Here is a tiny trained network, its code and every weight. The questions are about switching its units off for an input and a class, where a switched-off unit gives its printed mean instead of its output.

import numpy as np


def w(rows, s, z=0):
    codes = np.array(rows[::2]) - 128.0
    scale = np.full(codes.shape[1], s)
    scale[-1] = z or s
    return codes * scale


def f(y):
    return y / 2 * (1 + np.tanh(0.7978845608 * (y + 0.044715 * y**3)))


def log_softmax(a):
    a = a - a.max(-1, keepdims=True)
    return a - np.log(np.exp(a).sum(-1, keepdims=True))


def net(x, mask):
    res = np.array(x, float).reshape(1, 4) / 4 @ E
    y = f(res @ A[0][:, :-1].T + A[0][:, -1])
    res = res + np.where(mask, y, B[0][:, -1]) @ B[0][:, :-1]
    return log_softmax(res[-1] @ U[:, :-1].T + U[:, -1])


A, B = {}, {}
E = w([
[106,255,22,77,3,149,151,231,60,154],'x0',
[156,168,197,125,136,134,95,109,62,103],'x1',
[210,108,146,191,152,209,193,167,61,204],'x2',
[133,117,101,143,110,111,163,153,180,133],'x3',
],0.0065)
A[0] = w([
[43,199,79,30,114,76,61,34,220,48,87],'n1',
[106,146,78,72,93,50,79,89,182,35,35],'n2',
[59,166,120,34,59,170,98,255,92,159,2],'n3',
[52,155,117,70,81,31,43,86,196,94,96],'n4',
[199,96,153,141,126,64,190,163,99,253,99],'n5',
[42,228,57,167,30,124,149,165,43,108,27],'n6',
[81,51,153,169,175,166,119,76,152,88,175],'n7',
],0.0044,0.0013)
B[0] = w([
[208,102,119,147,116,178,146,61,100,103,245],'n1',
[147,155,39,137,74,193,87,75,182,78,192],'n2',
[99,81,173,71,140,90,28,150,170,138,230],'n3',
[191,149,103,144,134,225,254,115,121,67,220],'n4',
[200,159,130,119,55,151,99,47,104,105,160],'n5',
[33,75,208,61,154,112,86,150,189,119,254],'n6',
[87,175,184,148,124,86,117,162,169,185,204],'n7',
],0.0058,0.0042)
U = w([
[218,156,62,252,141,219,205,38,56,121,254],'0',
[59,57,216,180,192,21,94,135,152,188,2],'1',
],0.0033,0.00097)

Each question gives the input, the list of numbers given to net, and the class t.
The units are the neurons (one row each of A and B). Each row of codes is followed by its name. A weight is (code - 128) times the scale printed after its matrix; where a second scale follows, it is the last column's (A, B and U).
mask holds one flag per neuron, in row order. A switched-off neuron (its flag False) gives its mean, the last column of its row in B, instead of its output. The means were averaged over made-up inputs and are rounded, as every weight is.
A unit's drop is (log p(t) with every unit on - log p(t) with that unit switched off) / (log p(t) with every unit on - log p(t) with every unit switched off).
The circuit of an input: a set's keep is (log p(t) with only the set's units on - log p(t) with every unit switched off) / (log p(t) with every unit on - log p(t) with every unit switched off). Starting from all 7 units, units are removed one at a time, each time the one whose removal leaves the highest keep (on an exact tie, the one counted first), for as long as the keep stays at least 0.8.
units of the circuit, in order: the units of the circuit, biggest drop first
most important unit: the unit with the biggest drop
top k neurons: the k neurons with the biggest drops, biggest first
drop of u: that unit's drop, to one decimal
input [7,4,4,-5], class 1: units of the circuit, in order	(n6, n3)
input [7,2,2,-8], class 1: top 2 neurons	(n6, n3)
input [-6,-8,-8,6], class 0: units of the circuit, in order	(n4, n1)
input [8,1,0,7], class 1: most important unit	n6
input [3,0,-8,-1], class 0: top 3 neurons	(n4, n1, n2)
input [-5,2,-5,2], class 0: drop of n3	0.2
input [-5,-3,-5,-3], class 0: drop of n1	0.2
input [6,-5,5,2], class 1: drop of n2	0.1
input [-3,-5,-6,-3], class 0: drop of n6	0.1
input [2,0,-8,-1], class 0: top 2 neurons	(n4, n1)
